[ 10.7  -6.2  -2.8 -31.2   6.0   6.4   1.4 -20.9  15.0  12.5   7.7  -3.2
  -5.2  30.2  58.2   0.2  -0.9   5.1  -2.3   2.6  24.7  -0.8  10.6   4.6
 -56.4   2.1 -34.6 -15.0   2.4  -6.9  -1.4  -7.2  -3.6 -27.0   2.9] : ger
[ 0.0  1.4  0.6  4.9  0.0 -1.5  0.0 -2.7 -1.5  0.0  0.2 -0.1  0.0  3.9
 -0.2  0.1  0.2  0.1 -1.1  0.0 -3.5  0.2  1.0 -0.5  0.2  0.5 -0.3 -1.2
  0.3  0.0 -0.2 -0.3  0.4 -0.4 -0.7] : Dev
[  8.4   8.7   3.1  13.1   4.3 -13.9   0.2 -59.2  -2.2   9.3   3.4  -4.8
  -4.4  84.3  53.9   4.0   0.6   3.0 -35.3   1.5  -8.2   1.9  22.0  -1.0
 -47.0  13.5 -22.1 -27.7   5.9  -6.9  -6.7 -10.8   0.7  -9.6  -6.1] : rulid
[ 10.3  -3.4  -1.8 -23.5   5.7   2.5   1.2 -30.1  12.1  12.0   7.1  -3.6
  -5.1  43.3  57.7   1.1  -0.6   4.7  -9.4   2.4  19.1  -0.3  13.5   3.7
 -55.0   4.6 -32.6 -18.2   3.3  -6.9  -2.6  -8.1  -2.8 -24.2   1.2] : vudaz
[  8.2   8.5   3.0  12.7   4.3 -13.7   0.2 -58.4  -2.1   9.2   3.3  -4.8
  -4.3  83.2  52.8   4.0   0.6   2.9 -34.8   1.5  -7.9   1.9  21.7  -0.9
 -46.1  13.4 -21.7 -27.3   5.8  -6.8  -6.6 -10.7   0.7  -9.5  -6.0] : Meli
[  6.1   0.1  -0.2  -9.2   3.3  -1.6   0.6 -25.7   5.7   7.0   4.1  -2.4
  -3.0  36.7  34.5   1.3  -0.2   2.7 -11.8   1.4   8.0   0.2  10.3   1.7
 -32.4   5.0 -19.0 -13.3   2.7  -4.2  -2.6  -5.5  -1.3 -13.8  -0.7] : dalef
[ 10.5  -3.4  -1.8 -23.8   5.8   2.5   1.2 -30.7  12.3  12.2   7.2  -3.7
  -5.1  44.0  58.7   1.1  -0.6   4.8  -9.6   2.4  19.3  -0.3  13.7   3.7
 -55.9   4.7 -33.1 -18.5   3.3  -7.0  -2.6  -8.2  -2.9 -24.6   1.2] : mibu
[ 10.8  -6.4  -3.0 -32.0   6.0   6.8   1.4 -20.2  15.3  12.7   7.9  -3.2
  -5.2  29.2  58.7   0.2  -0.9   5.1  -1.7   2.6  25.3  -0.9  10.5   4.7
 -57.0   1.9 -35.0 -14.8   2.3  -6.9  -1.3  -7.2  -3.6 -27.3   3.1] : Kufi
back: [ 4.6 10.6 -0.8 24.7] : ger
back: [ 1.9 -7.9  1.5] : Meli
back: [-3.0 -6.4] : Kufi
back: [ -0.9   0.2  58.7  29.2  -5.2  -3.2   7.9  12.7  15.3 -20.2   1.4   6.8] : Kufi

[ 28.7   1.6 -15.8  -5.6] : putu
[-22.8   0.0  14.8  -2.5] : leloz
[ -6.5  -0.1  -1.1 -30.1] : livi
[ 14.1  77.6   0.3 -40.8] : Leki
[  2.1 -88.5   0.1 -17.7] : Zub
[ -1.3 -49.2  10.9 -16.5] : nurep
[ -1.9   8.5 -11.5   8.7] : mudog
[-6.5 -0.1 21.3 14.9] : Muno
back: [ -5.6 -15.8   1.6] : putu
find: [-6.5 -0.1 21.3 14.9] : Muno
back: [  0.0 -22.8] : leloz

[ -5.6  -4.7  -1.0 -14.4  -3.3  -8.8  14.0  -5.5  10.4 -18.8  14.1  -3.7
 -26.5 -10.9  12.5 -15.4   8.1  17.7]  pud
[ -1.5 -14.0  -7.5   7.2  -9.4   6.7  -4.4   8.1   1.6  -8.7  14.6   3.8
  -3.9  -2.0  -7.9  -5.6   3.5  -9.6]  nom
[-76.1 -40.0  12.7  -0.3  -3.5  75.5  15.9 -31.6  36.1  18.8 -39.9  11.1
  78.4  82.8 -78.3  74.8 -85.7  -9.2]  Duru
[ 20.6   0.0   0.0   7.0   5.6 -12.7  -8.0 -14.3   7.4   3.6  -4.0 -10.7
   0.4  14.8   7.0   1.0  -2.3  -0.3]  Sege
[  2.1 -11.7 -11.1  10.6   5.9 -17.5 -15.8  -1.8   1.6   0.6  -6.3  -9.8
   2.0  -8.6  -2.4   5.3  -0.1  -2.5]  fesof
[ -9.2   4.0  -7.9   5.2   7.5   2.3  -1.0  -2.1  15.0  11.0  20.2   1.7
  17.7 -15.4   8.1 -26.5  12.5 -10.9]  zifos
[-1.9 -4.6  8.1 -1.7  9.3 -1.4  4.7 14.1 -9.2 -9.2 13.8 -2.5 -7.9 -4.8
 -2.8  3.5  0.4  9.1]  Zofuv
[-12.8   0.5  -6.3 -11.2  -5.0 -11.7   2.8  -6.0   0.6   9.1  11.4   7.6
 -14.8  18.2 -11.4   2.3  14.8  15.9]  bug
[  8.2  -5.7   9.7   5.1  -2.0 -13.3   3.8   0.3  -7.4 -11.5  -5.9  -9.0
  22.3   0.9 -10.2  -5.7 -11.7  -1.7]  zur
[ 23.7 -17.9 -13.5  30.6  -6.4   0.0  13.8  48.8 -16.6  24.7   9.0 -45.3
 -15.7  27.4   6.3 -18.1   4.1  -9.0]  davum
back: [ 18.8  36.1 -31.6  15.9] : Duru
back: [-9.2 14.1  4.7 -1.4] : Zofuv
back: [ 17.7   8.1 -15.4  12.5 -10.9 -26.5] : pud

[12.2 43.4 31.5 57.9 -8.5 51.4 72.6 71.7 56.0] -> naso
[-20.2 -18.3  -6.1 -34.3 -62.1 -29.7 -13.8 -49.1 -55.4] -> vimi
[ -4.2 -28.9  -6.1 -29.7 -62.1 -34.3 -49.1 -13.8 -74.9] -> gose
[ 12.2  43.4  31.5  57.9  55.5 -68.5 -45.1 -74.9 -81.5] -> doti
back: [-74.9 -13.8 -49.1 -34.3] : gose
back: [-49.1 -13.8 -29.7 -62.1 -34.3  -6.1] : vimi
back: [-49.1 -13.8 -29.7] : vimi
back: [ -6.1 -28.9  -4.2] : gose
back: [72.6 51.4] : naso
back: [ -6.1 -18.3] : vimi

